Below are the code and all the weights of a small trained network. Each question names an input and a target symbol and asks about switching units off, where a switched-off unit gives its printed mean instead of its output.

import numpy as np


def w(rows, s, z=0):
    codes = np.array(rows[::2]) - 128.0
    scale = np.full(codes.shape[1], s)
    scale[-1] = z or s
    return codes * scale


def softmax(a):
    e = np.exp(a - a.max(-1, keepdims=True))
    return e / e.sum(-1, keepdims=True)


def log_softmax(a):
    a = a - a.max(-1, keepdims=True)
    return a - np.log(np.exp(a).sum(-1, keepdims=True))


def net(x, mask):
    ids = ['αβγδεζηθλμπστφψω'.index(c) for c in x.split()]
    T = len(ids)
    res = E[ids] + P[:T]
    u = 0
    for l in range(3):
        r = res
        for j in range(3):
            rows = slice(3 * j, 3 * j + 3)
            q, k, v = (r @ M[l][rows].T for M in (Q, K, V))
            z = softmax(np.where(np.tri(T) > 0, q @ k.T / 3**0.5, -1e9)) @ v
            o = O[l][rows]
            res = res + np.where(mask[u + j], z, o[:, -1]) @ o[:, :-1]
        u += 3
    return log_softmax(res[-1] @ U[:, :-1].T + U[:, -1])


Q, K, V, O = {}, {}, {}, {}
E = w([
[122,135,154],'α',
[46,247,3],'β',
[181,161,113],'γ',
[119,119,137],'δ',
[123,176,206],'ε',
[135,112,108],'ζ',
[99,76,100],'η',
[48,72,159],'θ',
[71,128,204],'λ',
[167,165,136],'μ',
[139,77,57],'π',
[110,60,63],'σ',
[194,183,127],'τ',
[179,115,55],'φ',
[89,87,130],'ψ',
[112,114,136],'ω',
],0.022)
P = w([
[153,112,140],'0',
[143,129,119],'1',
[112,152,105],'2',
[86,166,87],'3',
[58,176,76],'4',
[36,193,64],'5',
[29,209,52],'6',
[166,122,151],'7',
[193,103,153],'8',
[220,90,167],'9',
[253,76,156],'10',
],0.012)
Q[0] = w([
[170,140,163],'L0H0',
[207,83,125],'L0H0',
[100,163,127],'L0H0',
[151,60,161],'L0H1',
[119,2,118],'L0H1',
[154,132,156],'L0H1',
[135,140,117],'L0H2',
[152,140,147],'L0H2',
[171,85,227],'L0H2',
],0.0098)
K[0] = w([
[162,3,173],'L0H0',
[201,44,218],'L0H0',
[135,227,109],'L0H0',
[198,66,203],'L0H1',
[243,96,220],'L0H1',
[192,174,155],'L0H1',
[92,122,124],'L0H2',
[110,104,136],'L0H2',
[253,48,170],'L0H2',
],0.0064)
V[0] = w([
[160,134,122],'L0H0',
[199,93,146],'L0H0',
[129,93,95],'L0H0',
[108,2,125],'L0H1',
[149,128,69],'L0H1',
[113,165,119],'L0H1',
[149,77,183],'L0H2',
[129,129,128],'L0H2',
[101,144,172],'L0H2',
],0.008)
O[0] = w([
[71,90,140,99],'L0H0',
[3,106,155,1],'L0H0',
[124,145,200,120],'L0H0',
[143,197,179,46],'L0H1',
[69,95,148,144],'L0H1',
[138,72,110,186],'L0H1',
[92,177,36,40],'L0H2',
[127,127,129,128],'L0H2',
[163,131,77,148],'L0H2',
],0.005,0.0024)
Q[1] = w([
[105,225,149],'L1H0',
[153,127,223],'L1H0',
[65,142,157],'L1H0',
[148,164,154],'L1H1',
[104,167,104],'L1H1',
[122,134,130],'L1H1',
[193,15,194],'L1H2',
[133,126,103],'L1H2',
[246,36,226],'L1H2',
],0.012)
K[1] = w([
[226,136,208],'L1H0',
[110,13,177],'L1H0',
[177,24,86],'L1H0',
[74,141,81],'L1H1',
[82,108,54],'L1H1',
[119,128,108],'L1H1',
[245,38,214],'L1H2',
[90,153,143],'L1H2',
[227,2,215],'L1H2',
],0.0078)
V[1] = w([
[115,161,82],'L1H0',
[207,112,137],'L1H0',
[144,104,119],'L1H0',
[60,105,91],'L1H1',
[162,180,105],'L1H1',
[105,197,174],'L1H1',
[205,214,97],'L1H2',
[154,169,50],'L1H2',
[130,214,253],'L1H2',
],0.011)
O[1] = w([
[144,157,180,241],'L1H0',
[172,83,126,3],'L1H0',
[139,134,118,90],'L1H0',
[168,101,147,198],'L1H1',
[78,94,111,141],'L1H1',
[86,92,102,169],'L1H1',
[97,2,184,169],'L1H2',
[142,51,171,161],'L1H2',
[75,105,20,110],'L1H2',
],0.0091,0.0017)
Q[2] = w([
[107,27,35],'L2H0',
[202,144,75],'L2H0',
[195,105,108],'L2H0',
[215,199,109],'L2H1',
[88,70,87],'L2H1',
[55,7,166],'L2H1',
[118,153,123],'L2H2',
[89,71,116],'L2H2',
[187,150,1],'L2H2',
],0.0087)
K[2] = w([
[102,81,86],'L2H0',
[149,191,31],'L2H0',
[254,46,58],'L2H0',
[194,36,184],'L2H1',
[164,224,87],'L2H1',
[95,150,64],'L2H1',
[136,150,143],'L2H2',
[139,117,73],'L2H2',
[75,239,75],'L2H2',
],0.0094)
V[2] = w([
[62,128,111],'L2H0',
[88,132,207],'L2H0',
[112,197,162],'L2H0',
[156,178,102],'L2H1',
[214,123,45],'L2H1',
[119,130,224],'L2H1',
[132,128,120],'L2H2',
[254,140,50],'L2H2',
[181,86,7],'L2H2',
],0.0076)
O[2] = w([
[171,159,132,168],'L2H0',
[194,77,83,184],'L2H0',
[187,92,160,220],'L2H0',
[158,163,139,154],'L2H1',
[70,230,120,23],'L2H1',
[162,29,192,127],'L2H1',
[120,133,128,121],'L2H2',
[2,67,231,24],'L2H2',
[88,183,203,3],'L2H2',
],0.0065,0.0011)
U = w([
[65,69,150,183],'α',
[64,118,243,80],'β',
[117,119,112,205],'γ',
[106,55,8,140],'δ',
[171,187,186,134],'ε',
[141,137,132,191],'ζ',
[166,191,222,53],'η',
[161,178,146,133],'θ',
[138,109,150,51],'λ',
[46,46,127,169],'μ',
[230,225,108,1],'π',
[180,136,25,81],'σ',
[117,141,170,192],'τ',
[72,76,123,145],'φ',
[119,170,228,71],'ψ',
[132,132,133,197],'ω',
],0.016,0.0055)

Each question gives the input, a string of symbols that net reads in full, and the target symbol t.
The units are the heads (3 rows each of Q, K, V and O). Each row of codes is followed by its name. A weight is (code - 128) times the scale printed after its matrix; where a second scale follows, it is the last column's (O and U).
mask holds one flag per head, layer by layer. A switched-off head (its flag False) gives its mean, the last column of its rows in O, instead of its output. The means were averaged over made-up inputs and are rounded, as every weight is.
A unit's drop is (log p(t) with every unit on - log p(t) with that unit switched off) / (log p(t) with every unit on - log p(t) with every unit switched off).
The circuit of an input: a set's keep is (log p(t) with only the set's units on - log p(t) with every unit switched off) / (log p(t) with every unit on - log p(t) with every unit switched off). Starting from all 9 units, units are removed one at a time, each time the one whose removal leaves the highest keep (on an exact tie, the one counted first), for as long as the keep stays at least 0.8.
units of the circuit, in order: the units of the circuit, biggest drop first
unit that matters most: the unit with the biggest drop
which heads matter: for each layer, one digit per head in row order, 1 if its drop is at least 0.15 and else 0, layers parted by /
drop of u: that unit's drop, to one decimal
input λ ψ ε φ σ ζ μ ε ε λ, target δ: units of the circuit, in order => L1H2
input ψ ε λ π, target σ: which heads matter => 000 / 001 / 011
input γ ε λ π, target σ: units of the circuit, in order => L1H2, L2H2
input η ζ ε η ζ ε σ λ α θ ε, target π: which heads matter => 101 / 001 / 000
input π λ ζ, target σ: units of the circuit, in order => L1H2, L2H2
input θ ε γ θ ζ λ σ, target σ: units of the circuit, in order => L0H2, L1H2
input μ ε λ τ, target σ: which heads matter => 000 / 001 / 001
input ψ φ ω, target β: which heads matter => 000 / 001 / 001
input γ λ λ ζ, target σ: units of the circuit, in order => L2H2, L1H2
input λ γ δ θ ε ψ α γ λ τ λ, target μ: which heads matter => 001 / 001 / 000
input λ λ ε δ, target δ: which heads matter => 011 / 010 / 000
input α δ γ θ λ, target π: units of the circuit, in order => L1H2, L2H2
input θ λ θ φ, target π: which heads matter => 000 / 001 / 010
input φ τ γ, target μ: unit that matters most => L1H2
input τ ε τ, target δ: which heads matter => 000 / 001 / 000
input μ ε ζ ε σ ε α, target δ: which heads matter => 010 / 001 / 000
input α σ θ ζ τ θ η, target π: which heads matter => 000 / 001 / 000
input ω φ τ, target β: which heads matter => 000 / 001 / 001
input α λ σ φ θ, target β: units of the circuit, in order => L2H2, L1H2
input η η η τ φ λ θ δ ε μ, target δ: which heads matter => 000 / 001 / 000
input ε ω λ ε π θ ζ φ θ, target β: which heads matter => 001 / 001 / 001
input ψ ε ε, target δ: units of the circuit, in order => L1H2, L0H1
input δ γ θ ε, target π: units of the circuit, in order => L1H2, L0H0, L2H2
input δ η σ φ ε, target β: which heads matter => 000 / 011 / 001
input η μ ε ω, target δ: unit that matters most => L0H1
input σ ε τ, target δ: units of the circuit, in order => L1H2, L0H1, L2H2
input φ γ ω λ θ π, target π: units of the circuit, in order => L1H2
input η λ λ, target σ: units of the circuit, in order => L1H2, L2H2
input ζ ε ε ε α, target δ: drop of L0H2 => 0.0
